Where the symbols take the elements:
from | + ~ § ^ & $
dg | dd rn zr cf lq tr
sg | hn cp cn sb fl dc
nb | fb mg rh rm tc nr
zf | mr jt fl qs cn zq
qz | qh hq tc rc rh zp
sj | fg bs zq jc dc fl
cp | qr sg dh zd cz fs
hn | sg qr sf nr ct rm
hz | mc lm dc sm zq cn
fb | nb ft sm dc jc sb
hm | lm mc cj tr lc cf
lm | hm hz fs md cm dh
bs | lj sj cm dp fs cz
dd | dg dr zd dh none md
sq | hs br qs fl sb jc
dp | hl jc dj bs ft br
cn | sf dh sg dr zf hz
tq | jt mr ll lq cf lc
zq | rc cm sj qh hz zf
sb | nr zd dr sg sq fb
jc | tc dp qh sj fb sq
hl | dp tc hq lj mg pb
pb | br hs lq ll zr hl
jt | tq zf cz none dh cm
rm | dc cj mc nb fg hn
qh | qz dj jc zq sm qs
br | pb sq none cz zd dp
fg | sj lj rc tc rm ct
cf | dh sf qr dg tq hm
qr | cp hn cf zr ll cj
dh | cf cn cp dd jt lm
dr | rn dd sb cn qs sm
dj | hq qh dp cm md none
ft | mg fb md fs dp zd
rh | sm tr nb mc qz rn
mg | ft nb tr cj hl zr
sm | rh md fb hz qh dr
ll | cz ct tq pb qr lj
hq | dj qz hl lc tr lq
sf | cn cf hn rn mr mc
rn | dr dg nr sf zp rh
qs | zp none sq zf dr qh
cz | ll fl jt br cp bs
tr | md rh mg hm hq dg
mc | hz hm rm rh rc sf
rc | zq lc fg qz mc mr
tc | jc hl qz fg nb hs
cm | lc zq bs dj lm jt
lc | cm rc lj hq hm tq
cj | fs rm hm mg lj qr
ct | fl ll mr hs hn fg
lq | none zp pb tq dg hq
fs | cj dc lm ft bs cp
zp | qs lq hs mr rn qz
fl | ct cz zf sq sg sj
zr | zd nr dg qr pb mg
dc | rm fs hz fb sj sg
md | tr sm ft lm dj dd
zd | zr sb dd cp br ft
hs | sq pb zp ct nr tc
nr | sb zr rn hn hs nb
mr | zf tq ct zp sf rc
lj | bs fg lc hl cj ll

In the rows, 62 stands for zero.

The rows follow the links: the fewer symbols apart two elements are, the more alike their rows tend to be.

Each row is also shifted at random along 10 hidden directions that mean nothing.

Some elements, each with a row of numbers:
mc -> [  60,   74,   68,   74,   57,   73,   46,   84,   49,   75,   52,   47,   54,   62,   43,   69,   65,   77,   70,   59,   68,   51,   75,   68,   73,   48,   47,   65,   41,   54,   51,   62,   56,   55,   44,   61,   59,  101,   63,   35,   63,   64,   65,   64,   68,   63,   67,   76,   51,   64,   78,   71,   75,   88,   71,   44]
tr -> [  73,   62,   61,   63,   59,   62,   61,   64,   29,   83,   59,   59,   60,   65,   68,   67,   79,   66,   58,   62,   57,   66,   58,   60,   80,   64,   55,   60,   64,   55,   62,   50,   65,   51,   78,   62,   67,   56,   57,   51,   58,   54,   59,   52,   47,   52,   61,   44,   66,   76,   60,   54,   81,   79,   57,   63]
hz -> [  63,   61,   57,   67,   70,   60,   71,   64,   60,   58,   27,   46,   63,   41,   64,   71,   49,   68,   74,   61,   71,   61,   58,   41,   47,   61,   67,   65,   44,   74,   50,   68,   40,   52,   70,   44,   83,   41,   61,   81,   26,   50,   59,   59,   65,   69,   41,   58,   38,   67,   62,   58,   49,   47,   75,   61]
fg -> [  58,   58,   79,   74,   74,   61,   69,   78,   33,   76,   54,   57,   51,   53,   52,   46,   52,   91,   42,   45,   55,   69,   65,   55,   61,   63,   72,   62,   61,   53,   61,   65,   55,   67,   31,   67,   72,   44,   75,   55,   68,   66,   36,   69,   63,   52,   63,   26,   53,   66,   70,   76,   66,   70,   68,   66]
zr -> [  67,   62,   59,   68,   47,   55,   65,   68,   53,   63,   69,   58,   55,   74,   66,   76,   72,   40,   60,   58,   68,   68,   50,   57,   73,   67,   44,   58,   82,   58,   65,   55,   63,   42,   56,   58,   58,   72,   58,   75,   69,   54,   64,   44,   68,   60,   63,   66,   72,   42,   62,   67,   77,   76,   45,   55]
nr -> [  54,   65,   48,   60,   41,   66,   72,   53,   93,   51,   52,   58,   76,   73,   71,   82,   53,   34,   99,   75,   84,   53,   64,   50,   47,   63,   46,   68,   68,   63,   59,   56,   62,   47,   70,   49,   48,   94,   65,   70,   64,   44,   86,   49,   67,   71,   46,  105,   73,   31,   60,   59,   65,   71,   47,   59]
zq -> [  58,   71,   66,   69,   57,   69,   63,   78,   68,   59,   53,   65,   57,   52,   45,   51,   24,   60,   69,   62,   57,   53,   63,   54,   48,   59,   69,   57,   53,   70,   51,   69,   48,   52,   23,   61,   66,   88,   53,   59,   67,   36,   70,   70,   82,   62,   63,   83,   66,   25,   74,   66,   54,   67,   57,   50]
sq -> [  50,   57,   65,   56,   56,   56,   73,   84,   98,   81,   71,   53,   57,   69,   69,   25,   78,   90,   48,   72,   56,   70,   55,   67,   37,   71,   84,   42,   79,   60,   48,   68,   55,   47,   51,   63,   45,   63,   47,   74,  109,   44,   75,   71,   82,   56,   69,   35,   25,   32,   42,   77,   59,   45,   78,   86]
ft -> [  71,   57,   62,   54,   76,   73,   47,   84,   79,   58,   69,   60,   76,   62,   70,   57,   51,   82,   69,   75,   71,   61,   62,   67,   64,   74,   75,   46,   51,   63,   72,   57,   43,   77,   58,   59,   68,   67,   58,   61,   66,   49,   71,  100,   84,   57,   65,   50,   32,   63,   55,   72,   43,   57,   79,   66]
dg -> [  68,   68,   57,   55,   52,   60,   53,   84,   59,   69,   71,   58,   50,   67,   65,   71,   75,   56,   72,   70,   71,   77,   60,   77,   65,   54,   66,   63,   67,   48,   61,   56,   64,   58,   58,   63,   53,   66,   56,   57,   63,   46,   62,   51,   69,   54,   53,   53,   54,   58,   56,   63,   57,   68,   66,   61]
sf -> [  55,   68,   57,   73,   66,   56,   69,   61,   46,   65,   46,   54,   60,   64,   60,   63,   69,   52,   69,   57,   65,   60,   67,   69,   72,   46,   56,   67,   62,   63,   55,   64,   59,   52,   67,   61,   51,   81,   61,   50,   51,   24,   58,   56,   50,   64,   68,   65,   96,   54,   65,   56,   67,   73,   60,   70]
cf -> [  66,   70,   61,   69,   63,   62,   52,   58,   52,   64,   56,   59,   53,   71,   59,   67,   71,   53,   76,   50,   71,   61,   67,   67,   79,   53,   46,   74,   52,   58,   63,   59,   76,   54,   69,   70,   69,   71,   68,   41,   54,   70,   58,   59,   55,   65,   73,   66,   65,   84,   68,   60,   76,   77,   73,   51]
cm -> [  71,   60,   72,   78,   75,   67,   55,   72,   62,   60,   36,   53,   67,   60,   67,   57,   53,   50,   65,   43,   63,   47,   39,   25,   72,   64,   44,   39,   70,   89,   58,   66,   39,   42,   58,   66,   72,   69,   74,   80,   48,   33,   72,   69,   83,   73,   80,   71,   70,   59,   69,   47,   68,   50,   62,   67]
qs -> [  52,   65,   70,   61,   48,   69,   64,   49,   86,   65,   53,   70,   70,   57,   49,   48,   46,   71,   71,   64,   66,   70,   59,   49,   46,   75,   62,   63,   44,   63,   60,   50,   84,   37,   59,   60,   95,   61,   72,   66,   65,   88,   70,   69,   65,   68,   58,   62,   43,   72,   55,   57,   83,   68,   73,   55]
mg -> [  72,   62,   60,   54,   65,   69,   54,   66,   70,   64,   75,   55,   68,   75,   81,   70,   81,   66,   59,   74,   65,   56,   67,   78,   79,   66,   55,   53,   72,   54,   69,   55,   68,   82,   77,   66,   42,   71,   62,   53,   85,   71,   71,   76,   62,   60,   70,   60,   62,   73,   62,   66,   58,   62,   68,   63]
qz -> [  59,   71,   74,   65,   48,   77,   56,   84,   77,   66,   73,   55,   47,   65,   52,   58,   49,   66,   54,   64,   63,   76,   62,   73,   54,   68,   61,   45,   67,   42,   62,   54,   88,   67,   25,   51,   62,   70,   78,   60,   97,  101,   61,   68,   88,   65,   61,   53,   49,   63,   62,   62,   63,   75,   71,   44]
fl -> [  53,   61,   72,   79,   73,   54,   63,   81,   58,   77,   38,   56,   53,   56,   55,   53,   62,   64,   57,   46,   72,   62,   54,   49,   51,   55,   65,   50,   66,   71,   56,   65,   62,   45,   45,   65,   64,   64,   76,   73,   52,   31,   71,   72,   82,   69,   65,   35,   62,   61,   72,   66,   71,   63,   84,   78]
qh -> [  58,   57,   73,   65,   62,   69,   53,   71,   31,   58,   68,   69,   59,   51,   44,   60,   42,   69,   36,   62,   46,   71,   50,   56,   67,   69,   73,   47,   57,   56,   60,   53,   55,   59,   32,   52,   84,   64,   64,   73,   46,   59,   48,   66,   64,   51,   56,   53,   73,   49,   68,   56,   62,   74,   39,   57]
hm -> [  72,   76,   52,   56,   57,   68,   68,   67,   91,   58,   60,   51,   59,   62,   71,   85,   46,   36,   98,   66,   82,   60,   74,   72,   51,   51,   54,   72,   56,   59,   63,   69,   82,   80,   65,   62,   46,   61,   65,   48,   68,   71,   76,   64,   76,   81,   53,   83,   53,   75,   65,   56,   42,   52,   89,   40]
dd -> [  67,   57,   56,   60,   66,   60,   58,   49,   60,   58,   53,   65,   75,   64,   73,   63,   69,   55,   68,   67,   63,   62,   51,   50,   77,   72,   54,   58,   59,   73,   67,   53,   52,   45,   91,   57,   77,   62,   58,   72,   39,   41,   70,   64,   51,   62,   67,   66,   71,   69,   53,   48,   70,   57,   53,   73]
md -> [  73,   65,   59,   54,   61,   60,   59,   70,   65,   53,   81,   53,   58,   64,   65,   64,   55,   46,   47,   67,   59,   70,   53,   70,   71,   78,   53,   43,   77,   61,   65,   60,   60,   66,   51,   50,   62,   57,   52,   82,   77,   71,   64,   70,   81,   67,   67,   64,   57,   54,   53,   57,   48,   53,   57,   51]
rn -> [  56,   70,   59,   61,   48,   66,   47,   77,   64,   54,   79,   56,   52,   68,   49,   68,   76,   70,   52,   70,   68,   68,   65,   83,   68,   60,   54,   57,   59,   40,   59,   53,   67,   63,   48,   55,   54,   83,   64,   63,   70,   87,   58,   53,   69,   59,   60,   65,   53,   59,   60,   67,   60,   76,   57,   55]

From each start, follow one symbol. Which element do you reach?
Answers are names.
start [  65,   59,   69,   64,   61,   62,   51,   77,   73,   67,   59,   65,   60,   66,   66,   66,   69,   43,   62,   56,   73,   65,   40,   50,   61,   62,   51,   40,   79,   69,   68,   60,   72,   45,   54,   66,   61,   71,   74,   81,   63,   45,   84,   68,   88,   68,   68,   56,   66,   54,   64,   60,   73,   61,   65,   68]
~
sq
start [  71,   60,   73,   63,   56,   67,   61,   98,   28,   92,   69,   63,   51,   65,   63,   44,   74,   86,   47,   66,   43,   67,   51,   60,   71,   59,   79,   46,   72,   49,   56,   54,   42,   52,   45,   73,   52,   63,   47,   46,   77,   24,   53,   59,   60,   38,   66,   33,   56,   44,   59,   64,   67,   71,   49,   73]
&
tr
start [  54,   72,   65,   75,   74,   58,   59,   66,   48,   58,   55,   62,   56,   57,   43,   58,   39,   51,   65,   49,   73,   71,   70,   72,   64,   57,   60,   65,   49,   66,   59,   60,   80,   49,   38,   58,   84,   75,   66,   55,   51,   44,   57,   79,   75,   70,   69,   49,   79,   63,   66,   64,   63,   79,   80,   54]
§
sg
start [  65,   60,   57,   62,   51,   57,   66,   68,   84,   63,   57,   54,   64,   67,   70,   62,   64,   50,   73,   59,   74,   65,   48,   43,   58,   76,   51,   52,   75,   75,   63,   59,   56,   30,   64,   56,   69,   68,   55,   86,   66,   48,   81,   58,   83,   67,   58,   66,   45,   43,   57,   70,   68,   57,   63,   56]
§
dd
start [  71,   54,   68,   55,   68,   70,   64,   44,   72,   63,   58,   76,   81,   61,   71,   59,   41,   63,   66,   63,   60,   62,   56,   44,   60,   80,   68,   56,   60,   72,   75,   54,   65,   69,   72,   62,   83,   42,   71,   67,   61,   70,   68,   82,   65,   62,   61,   56,   60,   78,   58,   55,   62,   52,   63,   65]
+
hl
start [  67,   60,   78,   71,   68,   69,   45,   65,   55,   66,   62,   60,   57,   66,   58,   64,   69,   79,   55,   45,   62,   54,   61,   55,   75,   62,   48,   60,   57,   61,   71,   60,   64,   71,   54,   77,   67,   63,   82,   50,   69,   97,   59,   70,   65,   62,   78,   58,   49,   93,   73,   66,   73,   66,   72,   54]
§
lc
start [  54,   64,   76,   68,   52,   69,   57,   44,   56,   63,   61,   72,   69,   67,   48,   39,   56,   83,   57,   60,   51,   67,   61,   47,   71,   80,   55,   70,   48,   55,   63,   47,   62,   41,   58,   64,   91,   69,   69,   54,   65,   90,   46,   57,   43,   48,   68,   73,   66,   64,   55,   57,   93,   82,   37,   60]
&
rn
start [  71,   56,   69,   72,   68,   56,   57,   76,   44,   74,   78,   47,   50,   72,   60,   36,   78,  107,   34,   48,   45,   59,   72,   64,   86,   82,   55,   57,   64,   62,   60,   63,   41,   60,   46,   76,   67,   61,   50,   48,   95,   95,   42,   69,   62,   47,   86,   43,   23,   66,   62,   88,   68,   68,   65,   54]
§
hm
start [  72,   62,   64,   61,   69,   80,   45,   65,   78,   55,   60,   71,   78,   64,   70,   49,   61,   98,   82,   71,   48,   35,   64,   50,   69,   52,   72,   70,   33,   66,   66,   68,   16,   80,   76,   83,   52,   78,   57,   29,   53,   51,   60,   68,   45,   45,   68,   96,   48,   64,   64,   59,   45,   47,   49,   71]
§
lj
start [  65,   59,   54,   62,   76,   44,   79,   74,   33,   52,   58,   65,   60,   56,   66,   62,   48,   64,   76,   56,   66,   70,   68,   57,   61,   57,   79,   86,   56,   60,   71,   67,   31,   66,   57,   70,   68,   35,   54,   58,   32,   26,   34,   54,   51,   42,   42,   40,   65,   51,   60,   76,   42,   56,   51,   71]
§
cf
start [  68,   61,   67,   68,   63,   58,   67,   56,   63,   75,   56,   64,   53,   67,   64,   52,   77,   69,   65,   45,   62,   63,   63,   54,   62,   58,   57,   72,   66,   65,   65,   66,   75,   51,   69,   81,   63,   49,   71,   50,   72,   77,   57,   55,   57,   57,   69,   47,   51,   80,   63,   67,   79,   63,   76,   67]
~
ct
start [  57,   58,   49,   59,   52,   57,   78,   57,   55,   71,   50,   60,   62,   50,   63,   87,   57,   32,   66,   71,   72,   64,   59,   62,   45,   58,   62,   61,   74,   67,   52,   55,   79,   60,   71,   40,   57,   59,   52,   82,   52,   44,   78,   55,   66,   74,   39,   58,   74,   49,   65,   59,   65,   69,   61,   57]
§
sm
start [  59,   62,   64,   69,   74,   63,   64,   58,   61,   54,   45,   40,   64,   60,   69,   76,   69,   65,   59,   48,   75,   58,   67,   54,   66,   67,   44,   56,   63,   64,   66,   64,   61,   75,   70,   49,   65,   51,   86,   75,   55,   90,   55,   65,   65,   76,   63,   57,   55,   87,   69,   63,   61,   59,   78,   61]
^
nb
start [  66,   64,   62,   69,   61,   51,   72,   68,   55,   63,   59,   80,   45,   55,   48,   66,   32,   30,   69,   44,   70,   75,   60,   60,   47,   53,   69,   71,   70,   68,   64,   66,   84,   48,   28,   72,   76,   49,   60,   67,   54,   45,   60,   57,   87,   67,   55,   46,   74,   48,   74,   70,   62,   67,   70,   48]
~
fl
start [  73,   67,   60,   71,   73,   65,   64,   74,   74,   50,   38,   45,   68,   62,   70,   68,   43,   33,   79,   53,   72,   51,   50,   41,   70,   68,   43,   43,   66,   84,   64,   67,   44,   50,   57,   57,   66,   75,   65,   78,   51,   26,   77,   74,   88,   81,   75,   82,   76,   49,   65,   52,   52,   50,   67,   54]
+
hm
start [  66,   61,   62,   54,   44,   66,   63,   65,   92,   57,   74,   71,   63,   72,   64,   55,   54,   64,   82,   67,   67,   62,   56,   47,   52,   72,   59,   66,   66,   60,   71,   60,   52,   47,   54,   71,   57,   77,   59,   60,   82,   69,   70,   50,   70,   55,   58,   91,   50,   33,   58,   70,   67,   66,   47,   58]
$
hl
